B:
1: [  58 -383   41  368  -83 -128  -97   19  -27  172   27   45 -209  280
  311  -12  214  183  -55  -17 -218   58  172  -63  -22  328  282  255
    3]
2: [-254   88  148   64  164   72 -137  -55   30  159   31  -62   75    7
   41   31   35   72   57 -297  -44  160  215  -99   -5   71  183 -187
  -83]
3: [ 230  336  -95 -319 -530  163  674  103 -183 -184  185 -288   68 -109
  -94   99  -93  149    8   62  441  271 -395  370 -208 -367  140  -16
  -26]
4: [-191  278  143  -48  -18 -107  -74    8   -7  214 -298 -144  190  131
  329 -172  387   11  -72 -218  284 -159 -102 -201  107  102  -73   26
   93]
5: [-212 -196   16  311  135 -123 -371   13  270   11  -53  136  113   75
  185 -255  211   40  -66 -289 -301 -134  429 -219  217  332  -17 -270
 -187]
6: [ -55 -144   22  313   43  -81 -270   80  233   86 -213  110  -52  -98
  261 -155  213  205 -114 -202 -154 -184  390 -276  357  297  129 -329
 -109]
7: [ 247  193  153  -97 -161  109  267  199  -32   45  -69 -324  -61   48
  -17  131   -7  248   15   22  177  203    5  -28   -6 -170  353  -77
  182]
8: [-516 -254  179  368  473 -165 -682 -135   55  281  -29   46  -76   67
  403 -114  364  128    2 -594 -448  -11  480 -369   19  423   37 -154
  -78]
9: [  -3  -70  102   12  -25 -118  -70  115   15   10  -67 -328 -257 -151
  179   51  116  299  -74 -266 -195  116  110 -188   20  -49  189 -278
  161]
10: [ 204   54 -267 -192 -606  174  416  175  306 -500  199 -102  105 -434
 -126 -269 -193  137 -280 -267  -73  -41   35  238   38 -195 -207 -907
 -459]
11: [-313  326 -107 -250 -144   50  200  -73  181 -282  232  -72  474 -123
 -292 -178 -159 -217   59 -227  136  147  -62  202  -12 -216 -175 -387
 -277]
12: [ -48  -11   57  123  -65   -4   -2   15   83  138 -111  -12  -58  -77
  111   22   32  137  -49  -93   31   24  129 -113  190  111  254 -173
  -45]
13: [-311   68   14  292  258   -2 -215  -97  -30  159   21  226  144  -23
  125   30  189  114  207 -136  116   85  291  -61  188  211  239  118
 -111]
14: [ 134  -74  -18  281 -125  192  121   49   20  -12  277  203  286  519
   17 -138  118    8   89   50   34  134  248  221 -174  246  154  288
 -275]
15: [  57 -531  -87  242 -220 -183 -126   73   58 -113  144 -138 -442 -145
  357  -88  150  343 -237 -352 -568   43  196  -66  -99  187   60 -318
 -104]
16: [ -22  544  280 -410 -208 -230  462   -4 -128  328 -408 -505  186  318
 -122  218  -25 -219  105  412  720  179 -670  -90  161 -328  377  530
  616]
17: [-212  318  103 -160  115 -136  133  -25 -174   18   64 -296  173  104
 -121  176   53    7  294   31  280  353 -181   42  -60 -255  256  329
  319]
18: [ -45  134  188   69    6    8 -115   78  178  240 -334  -84   62   44
  195 -109  176   97 -134 -178   87 -147  178 -296  264  160  138 -281
    7]
19: [-360  -91  345  246  384 -263 -423 -111  177  550 -455  -70 -166   50
  108  180    9    6   28  -27 -104   23  252 -540  492  261  531   -8
  307]
20: [-382  -74  330  127  409 -442 -483  -46  168  410 -512 -293 -257 -107
  164  162  105   84   13 -134 -194   11  169 -639  500  113  428 -115
  500]
21: [-162 -133   64  102  125 -282 -200   45   95  -38  -43 -216 -101  -37
   70    9  105  130   51 -149 -249  125  156 -206  137    9  185  -83
  209]
22: [-120  -19  207  267  266 -174 -285   31  -71  379 -345  -90 -263  -66
  329  181  285  326   76  -79   55   31  215 -388  316  182  464  122
  312]
23: [  89  193    1   45 -158    8  312   29 -192  118  -30  -43  -10   12
   37  210   55  183  169  229  432  213 -148  118   96  -78  434  363
  146]
24: [-110  281 -288 -360 -545   83  650  -89  -56 -445  510 -107  397  -88
 -322  -93 -247 -204   71  -25  297  318 -441  602 -301 -371 -172  -64
 -321]
25: [  11 -194 -167  120 -237  -41   93   43   84 -237  241    4  -34 -112
   51 -104   11  149  -55 -162 -202  103  121  141  -34   42   31 -228
 -215]
26: [-388  -73  -51   30    5 -107 -316  -33  441 -185    9    4  241 -205
   53 -414   51 -106 -226 -571 -402 -190  322 -187  183  160 -348 -830
 -380]
27: [-252  -87   42   94  -52 -123 -113  -84  275  107 -128   28   39 -110
   16  -99  -82  -74 -125 -165 -127  -50  135 -171  293  153  108 -370
 -145]
28: [-122  115  155  117   68  -27 -213   57  179  206 -308  -27  116   55
  245 -175  258   82 -116 -240   59 -184  230 -303  262  216   49 -257
  -28]
29: [  54 -394  -44  185 -128 -157   31   34 -240  -64  327 -220 -385   86
  274  116  179  340   17 -183 -352  328   18  116 -356   52  233  229
   93]
30: [ -35  301 -117 -224 -439  101  437  -10  169 -175   73  -30  365  -64
 -202 -160 -170 -173  -77    4  326   28 -217  237   74 -154  -65 -286
 -273]
31: [ 197 -405   58  278   47  -96 -158  211   85 -186  264 -202 -154  325
   70  -53  135  273   33 -153 -567  250  429  -56 -202  118  212   -8
   84]
32: [ 206 -118  -91   62 -344 -149  140  178  171 -124 -181 -139 -208 -270
  160  -73   66  268 -196  -17  -48  -97   33 -113  298    3  149 -356
   36]
33: [   6  441  -11 -181 -239   76  447   -4 -242  111  -72 -147   39 -207
    8  232    7  168  140  124  635  203 -337  157   83 -244  334  169
  118]
34: [-143  296  110 -256 -144  -15  315  -68 -117   47  138 -293  264  295
 -151   60  -56 -173  125   17  277  317 -315  177 -234 -213  124  259
  119]
35: [ -47 -157  142  170   75 -183  -62    6  -69  209  -70 -179 -253   84
  120  206   58  194   80   32  -89  226   70 -157   85   67  461  212
  277]
36: [ 110 -216 -161  180 -262    1  206   49  160 -252  310  107  121  145
 -172  -80 -140    4   39  109 -156  187  156  239    0   58  170  -10
 -223]
37: [-102  -15  -98  232  103 -281   10    0 -204  -24   49   15  -48  -24
   98  188  212  222  325  205  192  235   -8   33  176   -4  395  549
  285]
38: [ 130  -31   89  226   33   90  -41  140   -8  129  -81  -37 -190  -95
  165  120  123  394   29  -88    1  100  315 -136  148  104  407 -131
   33]
39: [ -64  325  159   64  -66   38   59    1  146  386 -494   84  148  -41
  115    7   78   11  -61  103  498 -190   11 -252  521  150  309  -90
   19]
40: [-412  222   95  101  249 -178 -142 -142  -26  222 -123   60  286  150
   30   30  163 -119  237   16  285   88   10 -114  228   95  209  333
  128]
41: [ 124  455 -137 -390 -380   60  676   96 -123 -348  244 -317  207 -206
 -382  180 -245   64  217  200  482  413 -380  388  -68 -558  221   24
  115]
42: [-333 -431  236  440  328 -256 -659  -68  336  344 -255   69 -112  228
  301 -178  201   -4 -157 -335 -563 -154  529 -518  292  533  155 -236
  -28]
43: [-108  -10  106   64  133 -256  -96   55    7   24  -57 -235  -14  120
   30   66  131   97  139   -8  -59  181   65 -160  103  -29  263  166
  309]
44: [-524 -320  -48  100  127 -186 -467 -114  405 -187  156  -38   -1 -326
   62 -303  -39  -37 -206 -710 -724  -36  415 -211   77  166 -263 -903
 -367]
45: [-108 -441 -184  223 -108  -39 -129   12  124 -326  461   10 -132 -142
   88 -159   17  201  -87 -450 -619  177  349  132 -216  129  -71 -433
 -366]
46: [ 235 -317 -260  -96 -520   64  430  132   53 -663  788 -245   62  178
 -235 -178 -194   56  -52 -190 -490  426    1  545 -615 -212 -149 -217
 -325]
47: [-148  129  215  -84  109 -342  -50   28  -87  252 -354 -426 -241 -119
  142  243  117  173   71   13  140  150 -173 -331  255 -140  409  121
  552]
48: [-139  106   -4  -99  -93  -44   53   26   18 -102   76 -214   26 -166
   51  -37   58  121  -14 -275  -18  128   -5    5  -32 -116   17 -271
  -29]
49: [  54  367 -226 -294 -492   58  615   45  210 -424  210  -45  509  -65
 -470 -130 -314 -238   65  226  392  154 -265  390  118 -342  -27 -186
 -209]
50: [-341  695  164 -332   29 -169  248 -104  -63  244 -355 -231  392   -2
 -148  137   18 -221  224  199  776  102 -439  -93  332 -279  231  285
  363]
51: [-213 -307  -23  205   31 -410 -286   -2  150    3 -156 -112 -241 -191
  252  -59  174  151  -92 -187 -331  -52  129 -282  287  154  115 -180
  143]
52: [  98 -161  149  257  -90  -71 -125  108  305  246 -367   18  -94  104
  179  -98   75  100 -210    9  -96 -189  275 -333  410  304  283 -247
    0]
53: [-695  423  253  -45  456  -53 -480 -150  399  250 -348   35  549  -42
  -62 -252   85 -299   22 -451   93 -179  326 -438  445  151 -120 -547
 -127]
54: [  -7 -100   81   11 -100 -178   75   47  228  -47    2 -195   76  220
 -197  -15 -159 -108    5  114 -158  168   45  -64  122  -26  240  -34
  133]
55: [ -54 -430  352  566  397 -222 -590   48   95  525 -331    5 -299  447
  425   45  358  231  -20  -90 -395  -37  535 -546  233  550  497  255
  274]
56: [-323  360  262   40  292 -315 -101 -100 -214  524 -507 -157  -10   57
  205  298  273   59  259  206  572   82 -223 -342  419    9  525  603
  583]
57: [-164  179   48   60 -134   80  122  -96  144  203 -112  165  289  123
  -27  -79  -45 -159  -23   33  296  -32   -1   12  222  152  153  -35
 -209]
58: [ 407 -107 -118  -53 -489  111  423  243  237 -360  199 -186  -47  -79
 -228  -52 -263  174 -139   58 -155  171   99  188    8 -169  184 -455
 -153]
59: [ 194   15  -69   74 -196  150  186  163   37 -199  206  -51   69   19
   -4  -58   45  238   22  -99  -11  156  196  154  -84  -30  131 -170
 -160]
60: [-148  -60 -116   64 -222  135   51  -45  214 -123  188  119  133 -174
   12 -203  -78   10 -154 -339 -147   -3  188  113   15  113  -85 -546
 -478]
61: [-408  100   45  -29  -42  -98  -61 -186  -88  212  -35  -52   56  -46
  272  -67  193  -37  -57 -336  115   11 -159  -37  -47  108  -46  -29
 -100]
62: [ 533  -60  -47   47 -564  -71  502  235 -240   35 -117 -245 -344   82
  325  130  219  403 -109  287  308   66 -313  113  -23  -52  372  360
  255]
63: [ -83  612  202 -330  -21  -68  175  119  128  105 -448 -373  247 -150
 -116   34   20   -7   39   23  521   -9 -175 -250  390 -298  182 -245
  322]
64: [-179 -416  175  348  172 -160 -480    7  302  152  -58   -7  -48  308
  241 -233  190   16 -173 -355 -588  -77  480 -341   65  431   38 -256
 -103]
65: [  40  -52   53  116 -116   78   96   32   69   39  113  -17   72  203
  -17  -16  -18   52    3  -31  -38  155  144   56  -39   96  219  -12
 -115]
66: [-126  201  117  -83 -180 -206  111  -31  217  283 -514 -119    0 -180
   28   34  -70  -72 -141  135  327 -143 -200 -283  564    1  283 -199
  175]
67: [-140  499  142 -210 -124  205  246  -38   46  215 -183  -92  277  -73
  -75   27  -69  -54  -10  -89  497   48 -116  -17  152 -110  167 -227
  -95]
68: [ 336  281 -203  -38 -461  323  661  132    4 -220  193  110  157 -232
 -301  140 -281  197  121  301  490  233  -35  403  146 -232  390 -110
 -246]
69: [ -57   93  -25  -88 -145 -164  166   39   13 -100   11 -212   40  -55
  -26   19   18   53   48   -5   94  145 -129   21   73 -141  139   -9
  130]
70: [-192  189   15 -116 -184 -212  223  -93   33  134 -199 -121   51 -123
  -57  106  -94  -99   28  158  332   77 -308  -36  306 -111  265   75
  164]
71: [-296 -116  -15  271   38 -266 -228 -110  116  240 -291  159  -92 -196
  292  -35  181   69  -54  -75   36 -161   90 -259  459  285  196  -46
   -3]
72: [-421  717   -9 -411 -281  178  522 -263   24  123    4   53  644  -61
 -349   -7 -285 -450  105   67  811  128 -488  300  116 -244   10  -30
 -272]

[ 176   -8  192  114  339 -273 -209  365  194   -2   46  -70  148  -41
   22 -239 -137   79  105  120  182 -248  194 -227 -320 -192 -140  -89
    0  -73 -424  154  248 -268  438] | 1
[  87 -155   59   71  350 -149 -126  398  305    6  193   85  111  -27
   33 -212 -156  166  145  143  157  -31  255  -96 -322 -162  -77 -134
 -109 -210 -234  117  291 -282  328] | 31
[-314  -81   28  -90   19  153   66  -85   90 -130   32  226   36 -170
  -47   77  171 -183  116  -35 -253  116  103  391  107 -107    7   58
 -131 -177  110  -40 -207   30 -252] | 17
[   1  105  179  -49  -86  188   60 -154    2  163  -69   -9  -81  -16
 -111  111   36 -156  -58 -127  -56  -56  -18   80  231  138   39   33
   80  204  249 -220 -111   56  -85] | 12
[-120   28 -129 -182  -75  -46 -130   92 -110  -21   11 -188  -86 -122
  127  256 -313  -46   28 -196  -48  -38 -344 -119  112   43  189  -23
  106  -51  -90  147 -169   75   37] | 64
[ 129  -29   57  -73   21  120  104  -20   77  195   42 -104  -81   24
   21  127 -126  114  -74 -108  133   15   83   11   23  126   67   -1
  -33   71  277 -196  180   -7  109] | 42
[-122   77  -26  -24   44  -32 -168  119  -13 -121  -73    0  -77 -110
   -8   43  -34 -201   53  -30 -121  -92 -153  -18  -12    0   30  -49
   69  -38 -176   74 -246  -76  -72] | 41
[ 101   28   85    8  155   62  -30    1  148  110   34   33  -12   51
  -34   -4  -30  -25   -5   30  -11    9  183  -69   -8   67   -7   12
  -11  189  113  -93   64 -104   55] | 18
[  87   18   49   50  212 -209 -159  409  158   74  -30 -107  -20  -40
   72 -157 -268  103  119   56  199 -159   17 -224 -283  -64 -103  -74
   82  -90 -350  169   92 -238  282] | 54
[  50   30   92  -35  -11  127   12  -52   91  162   16  -30  -23   -4
  -91   96  -91  -19  -80 -149   85  -33   -7  -71   97  152  134  -59
   24  125  217 -189   47   18   34] | 69
[  24  -61  251  113  178  -27 -105  201  268   52  120  134  188  -77
 -191 -196  -10  -11   43  -21  163 -159  143  -64 -104  -79   28 -199
  -45 -124 -104  -82  186 -145  234] | 56
[  12   41  234   -9  -72  225   83 -121  187  315   31   73   51   10
 -227   37  -78  -29  -74 -208  135  -22   34  -60  226  195  153  -77
   56  196  346 -292   60   67    6] | 43
[-260   23    5  -48   -3  106  -66   -2   87  -65  -22  168  -10 -124
  -95   47   31 -222   85  -72 -178   40  -69  113  112   16   74  -25
   16  -40   10    1 -287   -2 -225] | 53
[  11   32  154   -4   23  123   39  -55  118  132  -18   35    1  -23
 -110   25   14  -60  -32  -89   36  -42   92   37   72   82   38  -16
   -1   99  174 -185   18  -14   -2] | 2
[-134  -70  -64 -166  -43  132    6  -28 -134 -174  101    0 -146 -129
   89  248   68 -161   23  -45 -264   54 -118  339  153  -44   64    3
  -79 -176  131  -37 -153   38 -109] | 23
[-298  -33  158  -72  -58  143   44  -62  -24 -167    4  183    9 -217
  -91   60  252 -290  107  -44 -286  -33  -11  480  186 -152  -45   20
  -67 -225   33  -67 -264   44 -204] | 71
[-191    4  106 -127 -131  246  193 -190  -31   35  -65   71 -109 -118
  -37  171  162 -162   22 -109 -189   63   35  438  227   21  -27  120
  -43  -38  301 -198 -196  101 -251] | 70
[ 164   66 -104   26  231 -221 -330  276    8 -134   10 -180  -48  -11
   90   16 -213  -33  -26   29   62 -181 -117 -378 -242   19   81 -137
   56   34 -331  152   32 -198  254] | 5
[  61  -86  164   40  141   64   -6   99  206   68  132   93   76  -33
 -111  -69    6   28   -1  -17  105  -49  174   44  -55  -15   34 -126
  -93  -82   94 -153  200 -104  158] | 40
[  50   39   70 -107  -82  238  146  -72   10  242   -3  -36 -220   45
    7  157  -68  -24  -28  -73  -38   78    4  139  203  182   -3   60
   64  168  366 -210  -49   13  -84] | 58
[-105  -68  209  -48 -120  229  109  -62  143  184  103  102   67 -104
 -209   73  -25  -31  -39 -240  106  -25  -39  145  219   90  182 -137
  -25  -94  315 -275   63  100   -1] | 51
[ 109   33  187   84  139   34  -85   51  151   51   27   50   52   -5
 -150  -81   46  -80  -48  -13   77 -136  123  -79  -45   41   28 -116
  -15   79   28 -158  100 -117  129] | 22
[  33   53  -34 -106  -34  -38 -122  184 -124    5    1 -203 -178  -69
  105  158 -224  -55    7  -87  -10 -121 -283  -70   49   50   62  -63
  126  -42  -97   63  -97  -36  119] | 36
[ 161  -28  156   88  234  -14   24  195  216  104    0   25  -29   24
  -15 -165   17   83   42  119  141  -73  307   41 -235  -33 -173  -23
  -62  -18  -18 -103  207 -233  181] | 66
[-264  -81  121 -158   35  205  159 -142    7  -72   95  233  -40 -115
   64   98  237 -212  205  112 -462  192  231  604  259 -204 -187  228
 -113  -67  183    6 -227   23 -250] | 14
[-214  -28  147  -89  -36  184   60  -25   16  -22   69  186  -61 -122
  -53   54  140 -226  132   11 -284   53   16  395  244  -83  -69   40
   -9  -89  122  -51 -225    5 -175] | 39
[  -5   28   23  -42   37  133   13  -87   78   57  -12   24  -51   -9
  -50  104    7  -74  -49  -74  -36   29   63   25   57  113   80    5
  -27  116  200 -154  -38  -10  -77] | 50
[ 145    2 -129   11  241 -207 -251  415   32 -104   36 -154 -142  -14
  161  -33 -237   45   61  110   72 -117  -77 -226 -306  -29  -38 -119
   41 -109 -338  187   50 -271  248] | 49
[-190  -43  146  -70   12  151  143 -105   99   17  -15  144   31 -120
  -48   42  148 -106   88  -39 -143   55  182  366  103  -85  -69  108
  -95  -77  161 -109  -92   29 -145] | 24
[-222   -4   92  -63   56  131   -8  -91   90  -54   43  213   39  -95
  -65   39  125 -226  118   13 -285   83  104  236  173  -75  -17   70
  -40   24   74   -6 -221    1 -196] | 28
[ -85   72  -81  -31  178 -226 -377  154   36 -174   30  -66  141 -107
   29   53 -242 -145   56  -73  -77 -133 -189 -395  -64  -63  187  -93
   77   50 -399  281 -143  -63  137] | 4
[ 200   30  143  186  342 -236 -324  365  160 -145   39  -13   92  -36
  -80 -246   -7  -68   16  134  136 -303   98 -271 -343 -107  -55 -227
   -6  -77 -424   64  163 -317  360] | 13
[  15   82    9   16   94 -158 -161  268  -15  -76 -137 -153 -103 -102
   63  -29 -116  -66   47   -7   65 -211 -123  -89 -197  -33  -65  -51
   87 -103 -313  102  -95 -154  119] | 19
[  92  -36  185   39  164  -39  -18   55  184   77   38  -24  153  -47
  -67  -59  -37   70  -18  -59  170 -127  204  -61 -124  -50   20  -51
  -80  -17  -10 -102  242  -74  236] | 29
[ -19  -72  160   -5  -13  135   27  104  223  224  136   83   59  -47
 -169  -15 -162   61   -6 -170  200  -25  -18  -43   87   99  157 -184
    8  -73  192 -181  143  -13  114] | 11
